Below is a small trained network, with its code and all its weights. Each question gives an input and a target symbol and asks what happens when units are switched off, that is, made to give their printed mean instead of their output.

import numpy as np


def w(rows, s, z=0):
    codes = np.array(rows[::2]) - 128.0
    scale = np.full(codes.shape[1], s)
    scale[-1] = z or s
    return codes * scale


def f(y):
    return np.maximum(y, 0)


def softmax(a):
    e = np.exp(a - a.max(-1, keepdims=True))
    return e / e.sum(-1, keepdims=True)


def log_softmax(a):
    a = a - a.max(-1, keepdims=True)
    return a - np.log(np.exp(a).sum(-1, keepdims=True))


def net(x, mask):
    ids = ['αηθλπψ'.index(c) for c in x.split()]
    T = len(ids)
    res = E[ids] + P[:T]
    u = 0
    for l in range(2):
        q, k, v = (res @ M[l].T for M in (Q, K, V))
        z = softmax(np.where(np.tri(T) > 0, q @ k.T / 2**0.5, -1e9)) @ v
        res = res + np.where(mask[u], z, O[l][:, -1]) @ O[l][:, :-1]
        u += 1
        y = f(res @ A[l][:, :-1].T + A[l][:, -1])
        res = res + np.where(mask[u : u + 16], y, B[l][:, -1]) @ B[l][:, :-1]
        u += 16
    return log_softmax(res[-1] @ U[:, :-1].T + U[:, -1])


Q, K, V, O, A, B = {}, {}, {}, {}, {}, {}
E = w([
[93,161,121,71,250,190,77],'α',
[79,141,112,136,29,152,123],'η',
[140,75,134,111,233,239,109],'θ',
[163,169,95,83,84,145,76],'λ',
[43,151,113,58,70,90,114],'π',
[87,121,39,164,200,42,218],'ψ',
],0.015)
P = w([
[97,143,69,208,99,199,98],'0',
[123,178,41,60,100,92,170],'1',
[110,96,137,94,151,106,102],'2',
[104,140,56,73,124,113,198],'3',
[109,109,174,100,123,119,86],'4',
[118,154,90,110,129,174,182],'5',
[122,118,196,119,103,111,74],'6',
[100,180,99,108,185,159,161],'7',
[103,138,205,162,110,71,64],'8',
[119,90,111,85,178,202,168],'9',
[97,122,249,192,85,77,61],'10',
[107,144,125,119,203,202,163],'11',
[124,101,190,116,128,88,81],'12',
],0.015)
Q[0] = w([
[148,90,180,142,134,67,58],'L0H1',
[65,189,5,74,144,211,150],'L0H1',
],0.011)
K[0] = w([
[115,93,31,97,148,221,134],'L0H1',
[161,151,251,189,149,102,128],'L0H1',
],0.011)
V[0] = w([
[254,94,160,150,84,114,91],'L0H1',
[209,89,53,172,151,96,101],'L0H1',
],0.0081)
O[0] = w([
[93,77,126,31,14,179,149,2],'L0H1',
[103,209,246,198,17,164,155,78],'L0H1',
],0.012,0.0066)
A[0] = w([
[158,150,145,167,137,168,164,98],'L0N1',
[107,62,98,97,140,168,142,82],'L0N2',
[143,143,241,141,96,110,105,215],'L0N3',
[120,88,222,166,159,44,1,240],'L0N4',
[166,179,66,77,116,177,176,251],'L0N5',
[194,107,159,117,157,46,93,235],'L0N6',
[133,82,67,31,192,187,173,159],'L0N7',
[181,156,82,157,99,175,83,90],'L0N8',
[138,120,105,144,165,73,167,204],'L0N9',
[190,186,18,124,99,167,130,218],'L0N10',
[70,103,168,232,153,170,59,72],'L0N11',
[71,122,90,26,99,85,106,131],'L0N12',
[138,163,143,79,96,133,152,32],'L0N13',
[67,85,129,178,129,97,153,90],'L0N14',
[92,191,151,96,97,105,8,176],'L0N15',
[78,95,93,114,136,101,190,185],'L0N16',
],0.009,0.003)
B[0] = w([
[211,160,198,182,198,109,69,138],'L0N1',
[202,102,84,107,118,130,90,162],'L0N2',
[99,78,31,83,254,79,76,155],'L0N3',
[119,15,117,68,76,176,69,248],'L0N4',
[127,194,93,43,145,17,150,186],'L0N5',
[34,26,129,140,88,157,200,204],'L0N6',
[177,172,131,141,84,53,131,232],'L0N7',
[42,158,175,251,114,111,112,147],'L0N8',
[77,137,155,163,82,135,70,195],'L0N9',
[91,93,106,76,111,17,105,188],'L0N10',
[177,118,106,123,96,172,171,190],'L0N11',
[185,113,80,204,154,101,134,176],'L0N12',
[71,100,121,182,60,130,180,134],'L0N13',
[169,131,132,113,77,188,165,147],'L0N14',
[80,66,164,167,90,121,150,191],'L0N15',
[198,194,154,28,147,112,19,169],'L0N16',
],0.0064,0.015)
Q[1] = w([
[145,47,72,100,151,64,2],'L1H1',
[77,10,185,138,167,141,147],'L1H1',
],0.008)
K[1] = w([
[111,113,61,134,24,254,1],'L1H1',
[107,196,88,217,125,139,182],'L1H1',
],0.0072)
V[1] = w([
[132,131,117,208,4,49,236],'L1H1',
[40,125,165,51,104,53,2],'L1H1',
],0.0082)
O[1] = w([
[134,109,138,52,53,112,20,98],'L1H1',
[23,138,179,48,244,206,123,244],'L1H1',
],0.011)
A[1] = w([
[80,55,140,94,139,91,164,156],'L1N1',
[104,96,144,115,187,196,123,121],'L1N2',
[111,126,156,122,59,164,90,83],'L1N3',
[157,130,143,17,173,86,113,3],'L1N4',
[88,39,139,223,144,137,73,149],'L1N5',
[207,255,98,118,138,122,197,193],'L1N6',
[90,116,156,104,93,95,128,116],'L1N7',
[146,221,163,118,93,205,241,192],'L1N8',
[101,123,134,74,147,127,166,174],'L1N9',
[112,119,104,108,141,200,185,60],'L1N10',
[164,186,140,132,61,158,43,68],'L1N11',
[89,158,175,72,143,100,100,146],'L1N12',
[168,134,185,160,49,105,225,101],'L1N13',
[208,101,139,194,134,62,84,38],'L1N14',
[103,125,155,96,191,157,201,103],'L1N15',
[155,35,159,156,128,104,133,167],'L1N16',
],0.0095,0.0039)
B[1] = w([
[148,166,101,137,164,152,108,231],'L1N1',
[82,52,176,138,86,107,86,253],'L1N2',
[143,223,147,206,141,57,127,180],'L1N3',
[178,147,143,253,126,209,152,254],'L1N4',
[210,148,117,100,85,149,107,243],'L1N5',
[120,88,167,16,126,62,125,189],'L1N6',
[126,105,113,97,214,228,146,171],'L1N7',
[189,139,177,175,52,73,105,152],'L1N8',
[174,124,115,106,75,78,180,225],'L1N9',
[112,126,101,70,113,139,110,176],'L1N10',
[92,72,63,130,190,95,118,172],'L1N11',
[115,179,188,112,124,208,144,247],'L1N12',
[167,193,54,104,159,124,171,158],'L1N13',
[14,131,137,99,104,33,248,191],'L1N14',
[171,105,109,124,122,138,138,252],'L1N15',
[108,183,139,187,112,177,171,198],'L1N16',
],0.006,0.023)
U = w([
[95,126,48,199,195,170,127,90],'α',
[189,155,26,102,152,133,45,221],'η',
[127,170,127,83,55,179,188,5],'θ',
[88,146,254,166,110,89,120,219],'λ',
[28,48,98,106,181,107,140,43],'π',
[129,109,128,77,110,79,103,213],'ψ',
],0.0062,0.0024)

Each question gives the input, a string of symbols that net reads in full, and the target symbol t.
The units are the heads (2 rows each of Q, K, V and O) and the neurons (one row each of A and B). Each row of codes is followed by its name. A weight is (code - 128) times the scale printed after its matrix; where a second scale follows, it is the last column's (O, A, B and U).
mask holds one flag per unit, layer by layer, with each layer's heads first. A switched-off unit (its flag False) gives its mean, the last column of its rows in O or B, instead of its output. The means were averaged over made-up inputs and are rounded, as every weight is.
A unit's drop is (log p(t) with every unit on - log p(t) with that unit switched off) / (log p(t) with every unit on - log p(t) with every unit switched off).
The circuit of an input: a set's keep is (log p(t) with only the set's units on - log p(t) with every unit switched off) / (log p(t) with every unit on - log p(t) with every unit switched off). Starting from the 12 units with the biggest drops (on a tie, the unit counted first), units are removed one at a time, each time the one whose removal leaves the highest keep (on an exact tie, the one counted first), for as long as the keep stays at least 0.8.
units of the circuit, in order: the units of the circuit, biggest drop first
k most important neurons: the k neurons with the biggest drops, biggest first
k most important neurons of layer l: the k neurons of layer l with the biggest drops, biggest first
input η θ π ψ θ θ θ η λ, target η: 2 most important neurons => L0N4; L1N5
input θ λ π, target θ: 3 most important neurons of layer 0 => L0N11; L0N7; L0N15
input α η π, target α: 2 most important neurons of layer 0 => L0N11; L0N7
input ψ λ λ π ψ λ ψ η α α ψ π, target λ: 2 most important neurons => L0N4; L1N8
input π α λ λ ψ π π λ α λ ψ, target π: units of the circuit, in order => L1H1; L0N6
input α λ θ π ψ λ λ θ, target θ: units of the circuit, in order => L0H1
input θ θ λ π λ α η, target θ: 2 most important neurons of layer 1 => L1N14; L1N16
input π θ λ π α λ λ η λ θ θ η, target ψ: 3 most important neurons of layer 1 => L1N6; L1N8; L1N4
input λ ψ α α ψ θ ψ η α η, target π: 2 most important neurons => L0N4; L1N5
input π α α ψ α ψ λ π η, target π: units of the circuit, in order => L1H1; L0N4
input θ η θ λ ψ λ λ α ψ λ α ψ α, target θ: 2 most important neurons of layer 1 => L1N14; L1N16
input λ α π α π η λ λ α λ, target π: units of the circuit, in order => L0N4; L1H1
input α α λ θ η π λ, target α: units of the circuit, in order => L1H1; L0H1; L0N7; L0N6
input α α ψ ψ α η ψ α α ψ π η, target α: most important neuron of layer 1 => L1N4
input λ ψ π θ ψ η, target λ: units of the circuit, in order => L0H1; L1N8; L0N4; L1N5
input θ π ψ α π ψ ψ, target θ: 3 most important neurons => L0N11; L1N14; L0N4
input θ η ψ π π π λ η λ η ψ θ, target λ: 2 most important neurons => L0N4; L1N2
input λ α α λ η π α, target λ: 4 most important neurons of layer 1 => L1N2; L1N3; L1N12; L1N4
input η λ ψ π λ, target η: units of the circuit, in order => L1N14; L1N2
input α θ ψ π η α, target η: units of the circuit, in order => L0H1; L1N14; L0N7
input ψ λ λ λ θ ψ α, target ψ: most important neuron => L1N14
input λ λ π ψ α π, target π: 3 most important neurons => L0N4; L1N6; L1N5
